[-19 -18 -4 -18 -7 -64 -25 5 1 -45 -8 21]
[33 13 14 37 50 -4 7 45 17 28 1 9]
[-18 -19 -3 -19 -4 -63 -28 3 2 -46 -7 21]
[43 9 7 42 43 -31 19 -30 8 -17 -6 -12]
[9 -3 13 -13 35 -32 -16 -24 49 -32 -27 -29]
[-36 -9 -12 16 -16 76 9 -8 2 -23 -6 -3]
[-3 15 3 -12 1 25 9 5 -32 45 -59 28]
->
[-8 21 -19 -18 -4 -18 -7 -64 -25 5 1 -45]
[1 9 33 13 14 37 50 -4 7 45 17 28]
[-7 21 -18 -19 -3 -19 -4 -63 -28 3 2 -46]
[-6 -12 43 9 7 42 43 -31 19 -30 8 -17]
[-27 -29 9 -3 13 -13 35 -32 -16 -24 49 -32]
[-6 -3 -36 -9 -12 16 -16 76 9 -8 2 -23]
[-59 28 -3 15 3 -12 1 25 9 5 -32 45]

[-35 11 1 15 -4 38]
[19 -21 -31 -27 9 -13]
[-34 14 3 13 -11 43]
[-4 41 76 83 8 -21]
[-3 -96 33 36 -49 -11]
[17 34 18 -18 11 -1]
[19 50 45 14 16 -4]
[-35 39 -34 50 54 7]
[-79 -48 37 -48 -58 80]
[27 63 50 -5 15 -1]
[-39 -7 -41 45 41 24]
[-40 6 -30 34 17 32]
->
[-4 38 -35 11 1 15]
[9 -13 19 -21 -31 -27]
[-11 43 -34 14 3 13]
[8 -21 -4 41 76 83]
[-49 -11 -3 -96 33 36]
[11 -1 17 34 18 -18]
[16 -4 19 50 45 14]
[54 7 -35 39 -34 50]
[-58 80 -79 -48 37 -48]
[15 -1 27 63 50 -5]
[41 24 -39 -7 -41 45]
[17 32 -40 6 -30 34]

[-26 59 9 -30 43 87 17 -36 56 -23 -43 71 -56 -79]
[53 85 85 17 -27 -13 -14 31 -33 81 -72 39 -45 -16]
[-28 -96 -72 0 0 -32 3 -7 -2 -54 78 -66 63 50]
->
[-56 -79 -26 59 9 -30 43 87 17 -36 56 -23 -43 71]
[-45 -16 53 85 85 17 -27 -13 -14 31 -33 81 -72 39]
[63 50 -28 -96 -72 0 0 -32 3 -7 -2 -54 78 -66]

[-7 53 -6 6 95 -63 52 41]
[-2 39 -12 12 91 -73 48 45]
[-17 42 32 -29 -23 69 1 -32]
->
[52 41 -7 53 -6 6 95 -63]
[48 45 -2 39 -12 12 91 -73]
[1 -32 -17 42 32 -29 -23 69]

[-15 14 48 20 24 -42 -36 32 -41 -45 0]
[12 81 31 12 42 -72 -21 40 60 39 -2]
->
[-45 0 -15 14 48 20 24 -42 -36 32 -41]
[39 -2 12 81 31 12 42 -72 -21 40 60]

[35 0 -3 8 19 1 20 -29 -27]
[8 13 11 15 -9 5 -23 32 3]
[19 -8 32 16 -11 1 -31 -77 12]
[28 -4 -1 -8 -16 4 -1 -15 30]
->
[-29 -27 35 0 -3 8 19 1 20]
[32 3 8 13 11 15 -9 5 -23]
[-77 12 19 -8 32 16 -11 1 -31]
[-15 30 28 -4 -1 -8 -16 4 -1]
---
[-48 0 70 61]
[-41 0 52 41]
->
[-48 0]
[-41 0]

[-16 97 -5 36 71]
[49 0 21 -26 -28]
[46 -14 64 -26 -37]
[2 -33 -92 -12 -19]
->
[-16 97]
[49 0]

[-2 2 1 -63 0]
[-28 -52 73 45 -57]
[-4 -7 11 -16 -7]
[20 40 -54 -47 44]
[21 40 -55 -12 45]
->
[-2 2]
[-28 -52]

[25 -74]
[55 59]
[-59 -54]
[-5 -88]
->
[25 -74]
[55 59]

[63 60 -19]
[-31 37 -70]
[-49 33 -1]
[-24 2 -35]
[8 4 -66]
->
[63 60]
[-31 37]

[50 51 2 -2]
[66 40 15 -7]
[-57 71 37 16]
[-52 64 25 -8]
[-19 -44 -17 87]
->
[50 51]
[66 40]

[1 6 4 -8]
[-3 -26 -50 70]
[13 -13 -23 33]
->
[1 6]
[-3 -26]
---
[-25 10 -35 -32 32]
[-2 -12 13 5 34]
[25 63 74 12 -5]
[44 71 -2 -13 10]
[0 30 13 -5 -18]
->
[32 5 74 71 0]

[7 85]
[1 76]
->
[85 1]

[69 41]
[-4 37]
[52 -9]
->
[41 -4]

[11 -19 -65]
[7 -70 -13]
->
[-65 -70]

[53 -66 -25]
[9 1 -77]
[46 -65 70]
->
[-25 1 46]

[2 -15 4 -29 -19]
[-59 -1 -63 40 44]
[-26 -9 -28 34 22]
[-90 2 -42 42 30]
->
[-19 40 -28 2]
---
[-43 -2 -49 51]
[-11 75 8 -31]
[-46 86 -92 42]
[-39 13 -27 18]
[-98 79 0 -34]
[-6 -5 -17 18]
->
[-43 -11 -46 -39 -98 -6]
[-2 75 86 13 79 -5]
[-49 8 -92 -27 0 -17]
[51 -31 42 18 -34 18]

[19 -24 62 55 -73 80 -1 -25 -64]
[-72 -22 11 -25 -45 68 -51 -51 33]
->
[19 -72]
[-24 -22]
[62 11]
[55 -25]
[-73 -45]
[80 68]
[-1 -51]
[-25 -51]
[-64 33]

[-52 35 -47 28 -32 8 7]
[-4 -6 21 52 -35 2 14]
[79 28 -59 7 -17 -7 -12]
[-4 0 -12 -40 -20 34 37]
->
[-52 -4 79 -4]
[35 -6 28 0]
[-47 21 -59 -12]
[28 52 7 -40]
[-32 -35 -17 -20]
[8 2 -7 34]
[7 14 -12 37]

[-6 -30 73 -22 18 10 -6 21]
[-21 -68 44 -22 -9 18 3 58]
[-14 -19 12 -10 -15 25 -4 11]
[-4 -19 20 24 -11 -11 -84 65]
->
[-6 -21 -14 -4]
[-30 -68 -19 -19]
[73 44 12 20]
[-22 -22 -10 24]
[18 -9 -15 -11]
[10 18 25 -11]
[-6 3 -4 -84]
[21 58 11 65]

[4 10 7 70 29 9]
[22 30 -15 -20 -3 -23]
[-3 -55 21 16 18 56]
[31 -5 -6 65 1 3]
[-8 -18 50 -19 -22 32]
[-4 -6 44 6 -20 29]
[-6 29 -32 8 15 -19]
[-18 -44 25 30 34 59]
[30 11 -20 4 -17 -34]
->
[4 22 -3 31 -8 -4 -6 -18 30]
[10 30 -55 -5 -18 -6 29 -44 11]
[7 -15 21 -6 50 44 -32 25 -20]
[70 -20 16 65 -19 6 8 30 4]
[29 -3 18 1 -22 -20 15 34 -17]
[9 -23 56 3 32 29 -19 59 -34]

[-35 49 39 -40 -22]
[-46 67 31 -39 -2]
[0 33 18 12 -12]
[21 -81 -56 22 2]
[0 72 82 -10 9]
[-10 55 66 15 -39]
[-10 22 14 11 -10]
[-4 90 94 -33 18]
[2 57 41 -54 33]
->
[-35 -46 0 21 0 -10 -10 -4 2]
[49 67 33 -81 72 55 22 90 57]
[39 31 18 -56 82 66 14 94 41]
[-40 -39 12 22 -10 15 11 -33 -54]
[-22 -2 -12 2 9 -39 -10 18 33]
